Each row is followed by roughly how far along a hidden order it lies, from 0 to 20. A new part has a new order.
[ 0  0  1  2 -2  0  7  1 24  1  8  8 10  4  1  0  5 35  6  6  3  3  1  2
  1 -1  1  0  0  3 -4  1 10 12  3  1 27  0  0  4  7  3 -1  3  0  1 -2  2
  0  4  3  2 15 -1]  3
[ 0  1  2  2 -1  1  0  2  1  1  2  9  2  3  3  1  2  4  5  2  4  1  1  4
  0 -3  1  1 -1 -3 -2  0  5  7  1  6 18  0  1  4  2  1  0  1  0  0 -7  5
 12  2  3  2  6  0]  10
[ 0  1  0  2 -1  1  0  0  6  0  3  8  1  3  3  2  3  8  6  0  3  0  1  0
  1 -3  1  0  0 -2 -1  1  5  8  3  5 13  1  0  2  1  5  0  0  0  0 -8  3
  5  2  4  3  1  1]  10
[ 0 -2  2 -1 -1  1  0  3  3  1  1  1  1  4  4  1  2  3  6  0  5  0  1  4
  0 -2  1  0  0 -5 -2  0  9  4  2  4  8  0  0  0  2  3  0  1  0  1 -5  4
  8  2  1  2  4  2]  10
[  1  -4   0  -7  -6   4   4   0  18   1  -1  14   2   7   1   1   2  35
  12   1   3  -1  -1   2  -3  -1   3   0   4 -10  -4  -1  10   7   2   4
  16   0   0  -1   4   5   4   7   2   8   0  -1  -2   4   3   3   8   3]  3
[ 0 -4  0  0 -1  2  6  0  0  2  6  7  1  1  5  1  0  5  8  1  4  0  2  2
  0 -1  1  1  1 -3 -2  1  4  5  1  4  8  0  0  3  2  2  0  1  0  0 -4  3
 10  1  2  0  5  1]  12
[ 2 -4  0 -6 -4  5  6  0  3  1 -3  3  0  2  4  0  1 -1  8 -2  2  0 -3  2
 -3  0  2  1  4 -6 -4 -2 14  0  3  8  3  0  1 -1  2  5  3  1  2  3  3  2
  2  3  0  7  5  4]  11
[  0   0   1   0  -1   3   1   0   0   0   0   7   1   2   7   0   2   5
   7   1   4   0   3   4   1  -1  -1   0   0 -10  -2   1   4   3   2   6
   9   0   2   4   2   1   1   0   0   0 -18   7  17   3   1   2  -1   1]  13
[ 0  0  1  2  2 -1  2  0 12  1  7 10  4  4  1  1  2 16  9  4  3  0  2  2
  1 -1  1  1 -1 -1 -1  2 10  9  6  1 17  0  0  0  1  3 -1  3  0  7 -8  2
  5  1  3  3  7 -1]  5
[ 0 -2  0  1 -2  0  5  0  9  1  5  7  4  3  5  0  0 27  5  1  3  0  0  1
  1 -2  1  0  0 -1 -2  0  6  8  2  4 17  0  0  0  3  2  0  3  0  2 -4  2
  0  1  3  2  8  3]  4
[  0  -2   0   4   1   2   3   0  16   1   4   3   2   3   5   0   3  18
   5   2   5   0   2   1   0  -1   1   0   0  -4  -2   0   2   7   2   2
  18   1   0   1   2   6   0   2   0   4 -10   2   2   1   2   1   2   1]  6
[ 0  1  2  0  0  1  6  1 37  0  9  7  9  6  1  0  2 35  4  1  0  1  0  2
  0  0  3  0  1 -2 -1  0  7 17  3  2 31  0  0  1  4  2  0  7  0  9 -8  3
  3  2  3  3 25  4]  1
[ 0 -3  0  6 -2  3  3  0  4  1  0  8  0  2  4  1  1  6  8  1  4  0  1  2
 -1 -1  1  0  1 -6 -2  0 10  4  1  6 10  0  0  1  3  3  1  1  1  2 -5  4
  7  2  1  2  1  3]  10
[-1  2  0  8  4 -1 -3  1  0  1  4  5  1  0  4  0  0  9  3  2  3  1  7  2
  2 -3  1  0 -2  0 -1  5  7  7  4  7 16  1  0  1  0  3 -2  0 -1  0 -8  5
 22  2  3  1  2 -2]  13
[ 1 -2  0  5  1  2  2  0  0  0  4  7  0  1  6  2  0  1  2  3  5  0  3  4
  0 -1  2  1  0 -3 -1  1  8  5  4 10  5  0  0  0  1  4  2  0  0  1 -4  6
 23  2  2  1  0  1]  15
[ 0 -2  1  4 -1  2  2  0  3  2  2  5  2  3  4  0  0 12  3  0  5  2  2  1
  1 -1  0  0 -1  0 -3  0  6 10  3  3 20  1  0  3  0  4  1  2  0  1 -6  4
 10  2  3  1  4  0]  8
[ 1 -3  1 -4 -3  4  3  1  5  1 -4  7  0  2  5  0  1  5 14 -1  4  1  0  5
 -1 -1  1  0  4 -9 -3  0 14  0  3  5  6 -1  0  0  2  5  2  0  2  2 -5  3
  5  2  0  3  8  5]  9
[ 0  4  0 14  9  3  3  1 -1  2  0  6  0  0 10  0  0  1  6  2  7  0  3 10
  1 -3 -1  1  0  1 -3  9  8  2  1 29  5  1  3  8  0  2  1  0  1  1 -2  8
 63  6  0  5  0  0]  20
[  1  -1   1  -3  -2   1   6   0   8   1   1  13   4   4   0   0   3  12
   6   0   2   0   0   3  -1  -2   1   0   2 -10  -2  -1  13   5   4   4
   6   0   0   1   3   2   2   1   1   2  -3   3   3   3   1   3   5   2]  7
[ 0 -1  1  3  2  0  0  0  2  1  8 12  4  2  8  0  5  7  6  2  6  0  1  1
  1 -2  1  0  1  1 -2  0 12 12  2  2 12  0  0  0  2  5  1  0  1  0 -5  3
 10  2  2  2  7  0]  8
[  0  -2   1   0   2   0   1   0   6   0   4   8   1   2   4   0   0   1
   2   0   5   0   3   2   0  -2   0   1   0  -6  -2   0   4   2   3   4
   8   0   0   0   1   3   1   0   0   0 -10   4  16   2   1   1   3   2]  13
[ 0 -1  1  3  2  6  2  1  2  2  3  4  1  1  2  0  0  5  7  0  4  0  1  4
  0 -2 -1  0  1 -6 -2  3  8  6  2  9  3  0  0  4  2  2  0  0  0  0 -6  1
 18  2  1  2  1  1]  14
[ 0 -1  1 -1 -3  1  3  0 56  1  5  8 13  7  1  0  3 43  4  2  3  3 -1  1
 -1  1  2  0  2  0 -4  0  7 13  5  0 30  0  0  0  5  3  1 14  1 25 -6  2
 -2  4  2  2 31  5]  0
[ 1 -2  2 -2 -3  2  3  0 18  1  4  6  5  6  3  2  6 39  7  0  4  5 -1  2
 -1 -1  0  1  1 -4 -4 -1  7  8  3  0  9  1  0  3  4  2  1  5  1 10 -5  2
  3  3  2  3 18  5]  2
[ 0 -1  0  3  0  2  1  0  2  0  4  7  0  2  2  0  0  4  8  1  4  0  1  2
  0 -4  1  0  1 -8 -2  0  4  1  1  5  9  0  0  1  1  3  1  1  0  0 -9  2
  8  3  2  2  3  2]  12
[ 1  1  0  3  4  2  1  2 -1  1  2  9  0  2  3  1  0  4  4  0  3  1  1  5
  0 -4 -1  0  0 -5 -2  4  3  1  3 11  9  0  1  3  0  4  1  0  0  0 -7  8
 50  4  1  5 -1  2]  17
[ 1  1  1  7  0  1  0  0  1  1  7  6  0  2  2  0  0  4  8  3  4  0  2  4
  1 -2  1  0 -1 -1 -1  4  6  4  0  5  7  1  1  7  1  4  0  1  1  0 -8  2
 16  1  1  2  1  0]  14
[ 0  2  1  4  1  1  1  0  6  1  4 12  0  4  3  1  2  7  4  1  4  0  1  1
  0 -4  0  0  0 -3 -1  1 12  4  0  1 14  1  1  3  0  2  2  2  1  0 -9  4
 19  3  1  3  5  0]  9

Next part:
[-10   5  -9   4 -10   3  -6   0   5  -1  -8   2  11   3  -2 -10  10   5
   0   3  -6  -5   4  -9 -15   4  -2  -1  -9  -7   7  -3   6   1  -5  -5
 -31  -1   4   1  12  13   1   1   2  18  -1   0 -12   2   1   4   9   0
   8   4  -2   1   1  -8  -4   5   0   6   0   2 -25  -3   4  -1  -1  -2
  -4  11   9  -9   6  -6   4   6   9 -14   3   8   7  22  -6   4   0  -5
  -5 -11 -63  -2   6   8  -6  -3   6  -2  15   5   4 -17   2  -7   3  -9
   0   1 -13   0  -6   7   6  -9  -1  -8  36   6  -7   8   9   3   6 -39
   5   3   5  13   2  -1   9  19   4   4   7 -26   2   3   2]  20
[  6   8   8   6 -18  -5  -4  -2  -5  13 -12  -5  -4  -7   0  14   2  -2
   2   3   9   3  -7   3  10  -2   3   1  -2  17  -1   4 -11  -2   3  16
  29  -2  -2   3 -28  -6   2  -2   8  -7   8  -2  -2  -4  -1  -3 -16   3
   3  -3  -3   2  -5   7   1  -4   3  -4   2   4  42   7  -3   0  -2  -1
  -2  -7   1   0  -5   8  -1 -13  -5   2  -5  -4  -1 -17   9  -3   9   3
   6   4  38   3 -10  -6   2   0   1   9  -9  13   3   8  -1  13  -4  14
   5  -4  -4   6   3  -4  -5   1   6   5 -11  -3  -7  -9 -12   1  -1  20
  12  -1  -5 -28  -1   6   0  -3   0   1 -25   3  -4  -8   3]  8
[  5   6   5   3 -17  -4  -3   1  -6  11 -13  -4   1  -7  -1  12   9  -2
   2   2   8   3  -6   2   2   5   3   3 -20   7   0   3  -7  -5   0  17
  19  -2   3   2 -16  -6   1   4   4   7   4  -1  -6  -2   1  -2 -14   1
   7   2  -4   0  -2  12   1  -2  -2   0   0   5  28   3  -2  -3  -3  -2
  -2   0   5  -8  -1   7   1 -15  -2  -4   1  -3   3 -14   4  -1   8   1
   3   1  32   0  -3  -5   1  -4   2   3  -4  18   6   0   0   8  -5   3
   5  -1  -1   7   0   0   0 -10   9   3   1  -2  -6  -4 -17   3   1   1
   9   0  -6 -24   0   9  -3   3   1   2 -13  -8  -3  -4   0]  13
[ -3  -7  -5  -3  14   4   4  -2   4 -14   1   2   8   4  -1  -2  -3   4
  -3   5  -7  -6   4  -3  -1   3  -3  -4   3 -13  -3  -5   7   7  -2   0
 -20  -1  -1   1  10  -5   2   4   0   8   0   0  -3   4  -3   2  11  -1
   0   8   5  -2  -7   0   1   7  -3   5  -8  -4 -19  -6   1   1  -2  -4
   1   7   0   2   4  -4   3  18   5  -5   3   1   2  16  -8   1  -9  -2
  -3  -2 -52  -1   4   0  -3   0  -1  -4  -7  -4  -8  -4   1  -5   2 -18
  -1   5   1  -1  -3  -1   5  -1  -1  -2  16   3   1   0   6  -1   1 -23
  -9   2   6  18   1  -3   0   3   0  -3  13   1   2   1  -4]  12
[  4   2   9  -1  33   4   9 -14   6  -5  15   7   2   7   2  -4 -21   0
   0   2 -15  -2   7  -5  22  -6   0  -9  45  -8  -8 -10  15  19   3 -30
 -23   4 -10  -1  10   7  -3   1  -5 -15   4   0   5   1 -11   2  22  -2
 -11   1   7  -7 -19   1   3   2  -4  -3  -7  -7 -10   2   3  11   2   4
   4  -5  -6  24  -2  -4  -2   9   0  11 -11  -2  -6  25  -9  -4 -14   1
  -1   7 -63   2  -3   6  -1   5  -7   8 -15 -21  -9   7   0   3   2   2
  -9   1   8  -9   5 -12  -2  13 -13  -6 -17   3   2  -4  13  -8  -4  -1
  -9  -8   9  16   1 -10  -1 -18  -6  -3  -2   7   5  -4  -4]  0
[  3  -4   5  -2   9   4   3  -6   1  -6   2   2   3   2   2   3  -7   2
  -1   3  -1  -3   2  -1  14  -5  -1  -5  21  -4  -9  -2   0   7   2  -4
 -14   0  -9   1  -2  -3   2   1   1 -13   6   0   0   0  -7   1   4   0
  -3  -1   3  -3 -15   3   4   1  -1  -1  -6  -5  -1   2   0   3   1  -3
   3   0  -5  10   0   4   0   6  -5   5  -5  -6  -3   2  -2  -3  -9   1
   1   6 -59   6   0  -2   0   3  -6   6  -5  -5  -7   3   1   4  -1   8
   0   1   6  -2   3  -5  -1   7  -2   3   1   1   0 -10   0  -3  -1  -1
 -10  -3   6  -3   1   0   0  -9  -2  -5 -13   8   1  -4  -3]  7
[ -5   5  -8   6 -22  -1  -9   4   1   3 -12  -3   6  -2  -2  -2  16   2
   0   2  -3  -3  -1  -3 -11   7   0   1 -28   0   9   0   0  -4  -1  23
  12  -3   7   2  -3   3   2  -1   4  23  -2  -1  -7   3   6   1  -4   1
  10   6  -3   2   8  -2  -4   3   2   5   5   6   4  -2   0  -5  -3  -3
  -5   9  10 -11   4  -3   5   2   7 -13   4   8   7   0   0   2   8  -3
  -3  -8  -1  -4   0   0  -4  -4   9  -5   5  14   5 -10   0  -3   0 -10
   3   1 -14   4  -4   7   4 -16   3  -3  19   1  -8   7  -1   2   5 -17
  13   5   0   3   0   2  10  19   4   6  12 -18  -2   2   4]  19
[  1   3  -1   2 -20  -3  -3   2  -4   6 -15  -2   4  -7  -2   9  13  -1
   1   2   7   1  -5   1  -6   8   1   3 -28   4   3   3  -5  -7  -1  29
  17  -2   7   0 -13  -9   1   5   4  14   1  -1  -8   0   4  -1  -5   1
  10   5  -5   2   3   5  -1   0   0   3  -1   4  13  -1  -2  -5  -5  -2
  -3   4   6 -12   2   5   4  -9   0  -9   5  -1   5 -11   2   1   9  -1
   1  -3  35  -3  -1  -3  -1  -5   4  -3  -4  15   5  -4   0   3  -2  -8
   6   0  -4   7  -2   3   1 -16   9   1  13  -2  -5   2 -13   3   3  -8
  11   3  -7 -16   0   7  -1  12   4   3  -5 -10  -3  -1   0]  16
[  7   1   2   1 -21  -8  -5   3  -9  10 -17  -7   0  -9  -1  14  11  -2
   2   1  13   4  -8   5  -4   5   3   5 -26   9   2   7 -14 -11   0  24
  26  -4   4   2 -19 -13   2   2   7   5   2  -1  -4  -3   5  -3 -20   1
   9   1  -6   2  -1   9   2  -3  -2   1   4   7  38   3  -4  -7  -3  -5
  -2   0   3 -14  -2   9   2 -14  -4  -2   2  -5   3 -23   8  -2  11   1
   5   1  44   1  -5  -9   3  -4   3  -1  -7  20   7   1  -1   7  -5   5
   7  -2  -1  10   0  -1  -1 -12  13   8  -7  -4  -5  -6 -20   5  -1  10
   8   1  -7 -25   0  12  -8   1   2   1 -12   2  -4  -3   1]  14
[ -1   0   5  -2   2   3   1  -4   2  -4   2   1   2   1   2   4 -10   2
  -2   3   4  -2  -1  -1  17  -7  -1  -4  21   2 -10   0  -4   9   0   3
  -8   0  -7   1 -13  -5   2   0   2 -13   8   0   0  -2  -5   0   0   2
  -3  -3   3  -1 -12   4   3  -1   3  -3  -5  -6   0   3  -1   3   1  -3
   2  -3  -6   8   0   6   0   3  -7   5  -4  -6  -3  -6   2  -2  -5   1
   3   6 -33   4  -2  -3   0   2  -7   9  -4  -2  -7   6   0   7  -2  12
   1   0   4  -1   2  -5  -3  10  -1   4   2   2   2  -9  -1  -1   0   7
  -7  -2   4  -6   1   2   4  -9  -1  -4 -18  11  -1  -7  -3]  7
[-13  -1  -9   1  -5   3  -1   1   6 -11  -4   3   8   5  -1  -6   0   5
  -4   7  -6  -6   4  -5  -3  -1  -5  -5  -1  -5   0  -2   4   7  -3  10
 -18   0   2   2   3   2   3   1   0   9   2   0  -6   3  -2   3   8   2
   0   3   2   2   3  -5  -2   5   7   5  -6  -4 -32  -4   2  -1  -2  -4
  -1   9   3  -1   6  -6   2  13   4 -10   4   6   4   9  -4   1  -4  -5
  -3  -5 -50  -2   5   3  -5   1  -2  -2   5   0  -7  -5   1  -5   3  -9
   3   5  -7  -3  -4   5   4   7  -3  -5  44   3   2   4  10   0   6 -25
  -2   5   6  19   1  -5  12  13   2   0  10  -9   0   0   0]  15
[  6  -3   3  -2   1   0   3  -4  -4  -1  -3  -4  -1  -2   0  15  -9  -1
   0   3   6   0  -5   5  19  -2   2  -2  10   3  -8   0  -7   6   3   6
   8  -1  -6   1 -17 -15   2   2   3 -14   9  -1   3  -2  -6  -3  -7   1
  -2   1   2  -4 -15  12   6  -2  -2  -3  -7  -3  32   4  -3   2  -1  -4
   2  -6  -5   7  -4   8   1  -4  -7   7  -4  -9  -4 -13   2  -5  -2   3
   5   9   5   3  -7  -9   3   1  -5   6 -22   8  -5  11  -1  10  -5   6
   1   0   6   3   4 -10  -3   3   4   8 -16  -4  -1 -14 -13  -1  -5  20
  -4  -3   0 -18   0   3  -6 -16  -3  -4 -17  15  -2  -7  -4]  4
[  7  -5  10  -5  20   2  11  -9  -1  -5   4   0   1   0   2   9 -17  -1
  -1   6   1   0  -1   4  23  -5   1  -4  26  -2 -13  -2   0   9   2  -8
  -7   1  -9   0 -11 -13   1   5   2 -19   6   0   3  -1  -9  -1   2   1
  -7   0   5  -5 -19  11   7   0  -3  -3 -11  -6  13   4  -2   5  -2  -1
   5  -6  -9  14  -4   8  -1   3  -8  10  -6 -11  -7  -2  -2  -5 -10   3
   5  11 -29   4  -6  -4   2   3 -11   7 -22  -5 -10  18   0  10  -3  10
  -1   2  11   0   4 -13  -3  12   1   6 -19  -1   3 -13  -7  -3  -5  15
 -10  -4   3  -9   1   0  -5 -20  -5  -7 -21  18   0  -8  -7]  1
[-11  -1  -6   0   4   4   1  -2   6 -12   4   4   6   5   0  -2  -7   4
  -4   8  -7  -5   5  -4   3  -5  -4  -5  11  -7  -5  -3   7   8  -1   2
 -17   1  -2   1  -3  -1   2   0   0   1   4   0  -3   3  -5   3  11   3
  -5   1   6   2   1  -2  -1   5   8   2  -9  -6 -27  -2   1   1  -2  -3
   0   5   1   8   5  -6   2  16   1  -4   1   5   1  11  -6   0  -7  -3
  -2  -2 -46  -1   2   3  -4   4  -5   1   1  -9  -9   1   1  -1   4  -4
   1   4  -3  -6  -1   2   2  10  -6  -5  23   3   3   2  16  -3   4 -20
  -3   4   6  21   0  -9  12   4   1  -2   4   0   1  -2  -1]  11
